Below are the code and all the weights of a small trained network. Each question names an input and a target symbol and asks about switching units off, where a switched-off unit gives its printed mean instead of its output.

import numpy as np


def w(rows, s, z=0):
    codes = np.array(rows[::2]) - 128.0
    scale = np.full(codes.shape[1], s)
    scale[-1] = z or s
    return codes * scale


def f(y):
    return np.maximum(y, 0)


def softmax(a):
    e = np.exp(a - a.max(-1, keepdims=True))
    return e / e.sum(-1, keepdims=True)


def log_softmax(a):
    a = a - a.max(-1, keepdims=True)
    return a - np.log(np.exp(a).sum(-1, keepdims=True))


def net(x, mask):
    ids = ['ΣΨαεζηθξ'.index(c) for c in x.split()]
    T = len(ids)
    res = E[ids] + P[:T]
    u = 0
    for l in range(2):
        r = res
        for j in range(2):
            rows = slice(2 * j, 2 * j + 2)
            q, k, v = (r @ M[l][rows].T for M in (Q, K, V))
            z = softmax(np.where(np.tri(T) > 0, q @ k.T / 2**0.5, -1e9)) @ v
            o = O[l][rows]
            res = res + np.where(mask[u + j], z, o[:, -1]) @ o[:, :-1]
        u += 2
        y = f(res @ A[l][:, :-1].T + A[l][:, -1])
        res = res + np.where(mask[u : u + 12], y, B[l][:, -1]) @ B[l][:, :-1]
        u += 12
    return log_softmax(res[-1] @ U[:, :-1].T + U[:, -1])


Q, K, V, O, A, B = {}, {}, {}, {}, {}, {}
E = w([
[118,102,78,99,87],'Σ',
[129,85,106,138,155],'Ψ',
[101,114,101,81,192],'α',
[67,135,8,111,159],'ε',
[137,95,124,94,145],'ζ',
[75,82,93,151,184],'η',
[96,37,165,157,145],'θ',
[141,202,115,15,114],'ξ',
],0.015)
P = w([
[254,153,160,119,171],'0',
[171,105,113,71,170],'1',
[151,116,127,74,164],'2',
[135,121,138,88,156],'3',
[117,129,152,100,148],'4',
[101,139,169,114,140],'5',
[77,137,173,129,137],'6',
[67,149,176,136,138],'7',
],0.007)
Q[0] = w([
[46,55,178,75,251],'L0H0',
[127,93,147,133,169],'L0H0',
[186,201,180,155,140],'L0H1',
[138,87,134,128,147],'L0H1',
],0.029)
K[0] = w([
[31,228,123,159,6],'L0H0',
[99,94,105,99,89],'L0H0',
[244,106,82,58,160],'L0H1',
[118,98,143,147,138],'L0H1',
],0.023)
V[0] = w([
[128,120,236,90,152],'L0H0',
[61,208,190,95,207],'L0H0',
[135,61,164,89,84],'L0H1',
[252,111,45,152,49],'L0H1',
],0.014)
O[0] = w([
[14,135,144,84,174,26],'L0H0',
[124,105,83,76,254,191],'L0H0',
[65,160,141,105,48,161],'L0H1',
[31,170,119,147,227,3],'L0H1',
],0.0087,0.0057)
A[0] = w([
[57,153,11,106,89,117],'L0N0',
[74,80,107,111,190,4],'L0N1',
[86,114,75,88,156,82],'L0N2',
[114,167,148,213,155,114],'L0N3',
[197,187,181,100,128,46],'L0N4',
[164,185,254,107,102,99],'L0N5',
[70,112,188,166,129,36],'L0N6',
[159,62,130,82,114,38],'L0N7',
[154,131,225,194,177,144],'L0N8',
[31,112,141,91,133,130],'L0N9',
[60,150,67,104,138,34],'L0N10',
[142,60,189,159,149,106],'L0N11',
],0.0078,0.0038)
B[0] = w([
[209,90,251,145,135,240],'L0N0',
[154,126,156,56,74,191],'L0N1',
[167,89,209,95,61,233],'L0N2',
[171,101,209,210,130,134],'L0N3',
[81,101,50,159,179,170],'L0N4',
[105,103,88,39,140,187],'L0N5',
[192,51,67,165,99,135],'L0N6',
[202,217,155,189,144,255],'L0N7',
[13,106,96,145,149,142],'L0N8',
[142,136,2,97,122,222],'L0N9',
[164,101,89,187,100,179],'L0N10',
[117,161,82,39,207,200],'L0N11',
],0.0087,0.0036)
Q[1] = w([
[206,1,10,17,47],'L1H0',
[182,15,59,123,100],'L1H0',
[140,127,113,137,100],'L1H1',
[159,136,86,87,120],'L1H1',
],0.016)
K[1] = w([
[24,203,123,198,250],'L1H0',
[77,137,167,150,191],'L1H0',
[122,135,132,138,153],'L1H1',
[105,193,167,123,165],'L1H1',
],0.019)
V[1] = w([
[187,135,96,124,88],'L1H0',
[147,213,193,136,113],'L1H0',
[134,3,181,162,167],'L1H1',
[141,116,127,69,141],'L1H1',
],0.017)
O[1] = w([
[196,100,163,169,103,158],'L1H0',
[165,234,206,70,106,47],'L1H0',
[159,228,2,121,17,97],'L1H1',
[79,56,178,145,94,249],'L1H1',
],0.0086,0.012)
A[1] = w([
[203,137,125,190,196,79],'L1N0',
[111,112,162,125,202,16],'L1N1',
[78,78,76,153,105,37],'L1N2',
[156,94,186,148,99,25],'L1N3',
[61,100,88,194,112,106],'L1N4',
[88,171,100,66,175,31],'L1N5',
[216,82,98,42,231,114],'L1N6',
[100,204,189,194,162,60],'L1N7',
[156,162,65,152,250,178],'L1N8',
[16,209,153,254,65,253],'L1N9',
[169,97,166,35,49,158],'L1N10',
[80,152,152,39,126,86],'L1N11',
],0.0079,0.004)
B[1] = w([
[139,127,164,82,103,173],'L1N0',
[129,162,130,157,75,173],'L1N1',
[169,164,200,120,87,191],'L1N2',
[150,114,115,152,184,193],'L1N3',
[177,184,185,109,99,177],'L1N4',
[69,89,131,196,186,134],'L1N5',
[48,173,103,208,102,246],'L1N6',
[179,58,133,91,129,131],'L1N7',
[86,198,161,159,67,161],'L1N8',
[159,191,56,1,195,136],'L1N9',
[158,79,96,115,215,239],'L1N10',
[113,130,199,110,112,152],'L1N11',
],0.013,0.012)
U = w([
[147,95,165,58,107,222],'Σ',
[140,233,214,119,209,56],'Ψ',
[48,159,83,81,125,143],'α',
[172,173,137,253,149,100],'ε',
[48,119,216,133,149,125],'ζ',
[104,170,220,149,63,2],'η',
[80,140,167,95,68,148],'θ',
[21,114,176,99,117,222],'ξ',
],0.0055,0.0027)

Each question gives the input, a string of symbols that net reads in full, and the target symbol t.
The units are the heads (2 rows each of Q, K, V and O) and the neurons (one row each of A and B). Each row of codes is followed by its name. A weight is (code - 128) times the scale printed after its matrix; where a second scale follows, it is the last column's (O, A, B and U).
mask holds one flag per unit, layer by layer, with each layer's heads first. A switched-off unit (its flag False) gives its mean, the last column of its rows in O or B, instead of its output. The means were averaged over made-up inputs and are rounded, as every weight is.
A unit's drop is (log p(t) with every unit on - log p(t) with that unit switched off) / (log p(t) with every unit on - log p(t) with every unit switched off).
The circuit of an input: a set's keep is (log p(t) with only the set's units on - log p(t) with every unit switched off) / (log p(t) with every unit on - log p(t) with every unit switched off). Starting from the 12 units with the biggest drops (on a tie, the unit counted first), units are removed one at a time, each time the one whose removal leaves the highest keep (on an exact tie, the one counted first), for as long as the keep stays at least 0.8.
circuit, biggest first: the units of the circuit, biggest drop first
most important unit: the unit with the biggest drop
top k neurons: the k neurons with the biggest drops, biggest first
input ξ θ η α ε ε η ζ, target ε: circuit, biggest first => (L0H0; L0H1; L0N7)
input ε θ α ζ Σ ζ Ψ ε, target ε: top neuron => (L1N6)
input Σ θ η, target Ψ: circuit, biggest first => (L0H0; L1H0; L0H1; L1H1)
input Ψ α Ψ θ ε Σ, target α: circuit, biggest first => (L1H1; L1H0; L0H0; L0N2)
input Σ ε Ψ ξ Σ ε, target Ψ: circuit, biggest first => (L1H0; L0H0; L0H1)
input ε ξ ε ε θ θ θ α, target ε: circuit, biggest first => (L0H0; L1H0)
input Σ ξ Σ, target Ψ: circuit, biggest first => (L0H0; L1H0; L0H1; L0N0)
input Σ Ψ Ψ, target Ψ: circuit, biggest first => (L0H0; L0H1; L1H0; L1H1)
input ζ Σ ε Σ θ Σ, target Σ: circuit, biggest first => (L1N6; L0H1)
input η Ψ ξ θ Σ η, target Σ: circuit, biggest first => (L1N6; L0H0; L0H1)
input Σ ε θ ζ ε, target Ψ: circuit, biggest first => (L0H1; L1H0; L0H0; L1H1)
input Σ Σ θ Σ α, target Ψ: circuit, biggest first => (L1H0; L0H0; L0H1; L1H1)
input Σ ζ Ψ ξ, target Ψ: circuit, biggest first => (L1H0; L0H0)
input α θ θ, target Σ: circuit, biggest first => (L0H1; L1N6; L1N10)
input Ψ θ α, target α: top neuron => (L0N9)
input θ θ θ, target η: top 4 neurons => (L1N2; L1N4; L0N9; L1N10)
input η ε ξ ζ, target ξ: top 2 neurons => (L1N6; L0N1)
input θ Ψ ζ Σ, target η: top 3 neurons => (L1N2; L0N9; L1N4)
input α Σ θ ζ, target Σ: top 3 neurons => (L1N6; L1N10; L1N9)
input η η ξ Ψ, target ξ: top 3 neurons => (L0N1; L1N6; L0N9)
input Ψ ζ ε Σ η θ ξ, target ξ: most important unit => L1H0
input Ψ θ Σ Σ ξ θ Σ, target Σ: top 3 neurons => (L1N6; L1N10; L0N0)
input θ α ε ξ Ψ, target η: top 2 neurons => (L1N2; L1N4)
input Ψ Ψ θ θ, target α: top 2 neurons => (L0N9; L0N3)
input ε ε ξ, target ε: top 2 neurons => (L1N6; L1N1)
input ξ ζ ε, target ζ: top 2 neurons => (L0N9; L0N1)
